Below is a small trained network, with its code and all its weights. Each question gives an input and a class and asks what happens when units are switched off, that is, made to give their printed mean instead of their output.

import numpy as np


def w(rows, s, z=0):
    codes = np.array(rows[::2]) - 128.0
    scale = np.full(codes.shape[1], s)
    scale[-1] = z or s
    return codes * scale


def norm(h):
    return h / np.sqrt((h * h).mean(-1, keepdims=True) + 1e-5)


def f(y):
    return y / 2 * (1 + np.tanh(0.7978845608 * (y + 0.044715 * y**3)))


def log_softmax(a):
    a = a - a.max(-1, keepdims=True)
    return a - np.log(np.exp(a).sum(-1, keepdims=True))


def net(x, mask):
    res = np.array(x, float).reshape(1, 8) / 4 @ E
    u = 0
    for l in range(2):
        y = f(norm(res) @ A[l][:, :-1].T + A[l][:, -1])
        res = res + np.where(mask[u : u + 4], y, B[l][:, -1]) @ B[l][:, :-1]
        u += 4
    return log_softmax(norm(res)[-1] @ U[:, :-1].T + U[:, -1])


A, B = {}, {}
E = w([
[115,12,63,124,163,111,150,175],'x0',
[86,143,151,97,73,81,222,72],'x1',
[128,99,106,166,84,61,112,227],'x2',
[44,127,135,123,125,130,157,123],'x3',
[61,66,62,137,155,86,10,112],'x4',
[58,125,119,186,151,218,158,87],'x5',
[158,140,158,50,230,105,48,114],'x6',
[111,137,121,99,78,127,101,86],'x7',
],0.011)
A[0] = w([
[58,25,40,151,127,115,81,145,61],'L0N0',
[244,121,127,102,62,6,161,156,4],'L0N1',
[87,187,145,123,113,100,83,4,157],'L0N2',
[57,201,146,119,60,85,125,113,75],'L0N3',
],0.018,0.0036)
B[0] = w([
[63,81,88,236,102,164,76,104,253],'L0N0',
[220,17,170,55,149,121,103,217,224],'L0N1',
[79,163,111,84,136,132,124,10,219],'L0N2',
[92,147,213,127,54,123,70,200,198],'L0N3',
],0.012,0.013)
A[1] = w([
[181,100,88,166,76,128,238,131,150],'L1N0',
[39,108,126,159,132,102,213,210,27],'L1N1',
[52,188,139,128,158,80,115,165,28],'L1N2',
[212,191,103,134,185,179,5,115,1],'L1N3',
],0.021,0.0028)
B[1] = w([
[163,182,208,170,135,176,40,53,194],'L1N0',
[116,139,138,84,224,98,225,126,210],'L1N1',
[88,77,136,141,147,179,41,138,165],'L1N2',
[247,124,179,33,163,133,117,150,254],'L1N3',
],0.014,0.0084)
U = w([
[92,182,156,39,173,134,132,39,162],'0',
[245,133,143,78,166,97,123,194,99],'1',
[57,143,165,159,64,137,79,147,219],'2',
[34,100,25,251,148,104,164,147,98],'3',
[109,219,117,191,79,187,193,81,4],'4',
],0.014,0.0033)

Each question gives the input, the list of numbers given to net, and the class t.
The units are the neurons (one row each of A and B). Each row of codes is followed by its name. A weight is (code - 128) times the scale printed after its matrix; where a second scale follows, it is the last column's (A, B and U).
mask holds one flag per neuron, layer by layer. A switched-off neuron (its flag False) gives its mean, the last column of its row in B, instead of its output. The means were averaged over made-up inputs and are rounded, as every weight is.
A unit's drop is (log p(t) with every unit on - log p(t) with that unit switched off) / (log p(t) with every unit on - log p(t) with every unit switched off).
The circuit of an input: a set's keep is (log p(t) with only the set's units on - log p(t) with every unit switched off) / (log p(t) with every unit on - log p(t) with every unit switched off). Starting from all 8 units, units are removed one at a time, each time the one whose removal leaves the highest keep (on an exact tie, the one counted first), for as long as the keep stays at least 0.8.
circuit, biggest first: the units of the circuit, biggest drop first
unit that matters most: the unit with the biggest drop
k most important neurons: the k neurons with the biggest drops, biggest first
k most important neurons of layer l: the k neurons of layer l with the biggest drops, biggest first
drop when u is switched off: that unit's drop, to one decimal
input [0,0,8,7,5,4,0,5], class 3: unit that matters most -> L0N0
input [7,0,6,-8,5,-3,-4,-6], class 3: 2 most important neurons -> (L0N0 L1N3)
input [-1,5,0,7,5,-1,-2,-5], class 3: 2 most important neurons -> (L0N0 L1N3)
input [8,-3,-2,0,0,5,7,1], class 3: 2 most important neurons -> (L0N0 L0N1)
input [0,5,6,1,-1,1,0,5], class 1: 3 most important neurons of layer 0 -> (L0N1 L0N0 L0N2)
input [-3,-6,-5,2,-2,7,6,-5], class 1: 2 most important neurons -> (L1N3 L0N0)
input [8,5,2,-3,-4,6,-6,2], class 4: circuit, biggest first -> (L1N0 L0N1)
input [-6,-4,0,2,-5,1,-2,-6], class 4: 2 most important neurons of layer 0 -> (L0N1 L0N2)
input [7,-6,-2,4,-5,-2,-2,-1], class 4: 2 most important neurons of layer 0 -> (L0N1 L0N3)
input [-8,-4,8,2,0,-8,-7,3], class 1: 2 most important neurons -> (L0N1 L0N0)
input [7,7,5,2,-6,4,-1,-8], class 0: drop when L1N1 is switched off -> 0.3
input [8,0,-3,6,-4,2,-7,0], class 0: drop when L1N1 is switched off -> 1.2
input [7,6,-8,8,8,-6,1,-1], class 3: drop when L0N0 is switched off -> 0.2
input [-8,-8,-8,-5,-2,5,8,-5], class 1: circuit, biggest first -> (L1N3)
input [4,-7,0,-3,8,6,-1,7], class 3: drop when L0N0 is switched off -> 0.9
